Below is a small trained network, with its code and all its weights. Each question gives an input and a class and asks what happens when units are switched off, that is, made to give their printed mean instead of their output.

import numpy as np


def w(rows, s, z=0):
    codes = np.array(rows[::2]) - 128.0
    scale = np.full(codes.shape[1], s)
    scale[-1] = z or s
    return codes * scale


def f(y):
    return y / 2 * (1 + np.tanh(0.7978845608 * (y + 0.044715 * y**3)))


def log_softmax(a):
    a = a - a.max(-1, keepdims=True)
    return a - np.log(np.exp(a).sum(-1, keepdims=True))


def net(x, mask):
    res = np.array(x, float).reshape(1, 3) / 4 @ E
    y = f(res @ A[0][:, :-1].T + A[0][:, -1])
    res = res + np.where(mask, y, B[0][:, -1]) @ B[0][:, :-1]
    return log_softmax(res[-1] @ U[:, :-1].T + U[:, -1])


A, B = {}, {}
E = w([
[140,152,54,135,93,112,102,81,75,196],'x0',
[199,45,156,90,2,108,218,128,72,86],'x1',
[96,154,141,204,130,127,136,118,142,199],'x2',
],0.0094)
A[0] = w([
[164,74,149,138,150,125,87,117,104,118,4],'N0',
[240,24,126,24,72,134,198,178,95,90,191],'N1',
[77,215,139,189,172,170,84,97,176,173,153],'N2',
[160,85,201,101,138,158,198,179,123,90,204],'N3',
[72,244,81,174,197,180,84,142,164,190,193],'N4',
[235,109,75,72,92,115,80,101,72,119,252],'N5',
[135,146,109,1,208,119,65,136,137,72,105],'N6',
[159,141,114,120,136,101,111,168,133,103,56],'N7',
[171,66,168,40,49,106,176,180,117,74,224],'N8',
[82,173,166,77,244,220,101,163,158,77,224],'N9',
],0.0057,0.0032)
B[0] = w([
[113,216,29,2,94,92,203,141,209,90,118],'N0',
[217,140,169,117,57,203,111,148,74,187,249],'N1',
[155,156,115,147,68,219,82,181,79,178,194],'N2',
[138,99,146,140,172,191,115,153,117,128,190],'N3',
[119,153,138,201,46,188,86,176,51,180,218],'N4',
[173,99,194,184,154,179,41,171,31,161,193],'N5',
[76,97,201,178,148,89,138,47,119,73,159],'N6',
[115,147,59,46,102,55,163,99,170,126,122],'N7',
[186,140,147,137,133,178,107,131,65,190,234],'N8',
[146,141,198,169,145,118,99,95,57,132,199],'N9',
],0.0069,0.011)
U = w([
[99,105,147,151,156,98,114,39,117,128,199],'0',
[108,154,90,86,123,2,192,97,187,119,4],'1',
[116,132,123,47,146,124,183,72,154,115,22],'2',
[116,133,105,94,118,104,170,121,218,134,48],'3',
[173,129,135,133,96,195,94,167,97,187,159],'4',
],0.0092,0.0036)

Each question gives the input, the list of numbers given to net, and the class t.
The units are the neurons (one row each of A and B). Each row of codes is followed by its name. A weight is (code - 128) times the scale printed after its matrix; where a second scale follows, it is the last column's (A, B and U).
mask holds one flag per neuron, in row order. A switched-off neuron (its flag False) gives its mean, the last column of its row in B, instead of its output. The means were averaged over made-up inputs and are rounded, as every weight is.
A unit's drop is (log p(t) with every unit on - log p(t) with that unit switched off) / (log p(t) with every unit on - log p(t) with every unit switched off).
The circuit of an input: a set's keep is (log p(t) with only the set's units on - log p(t) with every unit switched off) / (log p(t) with every unit on - log p(t) with every unit switched off). Starting from all 10 units, units are removed one at a time, each time the one whose removal leaves the highest keep (on an exact tie, the one counted first), for as long as the keep stays at least 0.8.
circuit, biggest first: the units of the circuit, biggest drop first
unit that matters most: the unit with the biggest drop
top k neurons: the k neurons with the biggest drops, biggest first
drop of u: that unit's drop, to one decimal
input [-8,2,8], class 0: top 2 neurons	(N1, N4)
input [-8,-5,-3], class 0: circuit, biggest first	(N1, N6)
input [-3,1,3], class 0: circuit, biggest first	(N1, N4, N2)
input [5,2,4], class 0: unit that matters most	N1
input [-7,-5,-3], class 0: top 2 neurons	(N1, N6)
input [-6,-5,-6], class 0: top 2 neurons	(N6, N1)
input [-7,-3,-6], class 0: drop of N6	0.1
input [0,1,2], class 0: drop of N6	-0.1
input [4,-4,-8], class 0: drop of N6	0.2
input [2,-3,-7], class 0: drop of N8	0.1
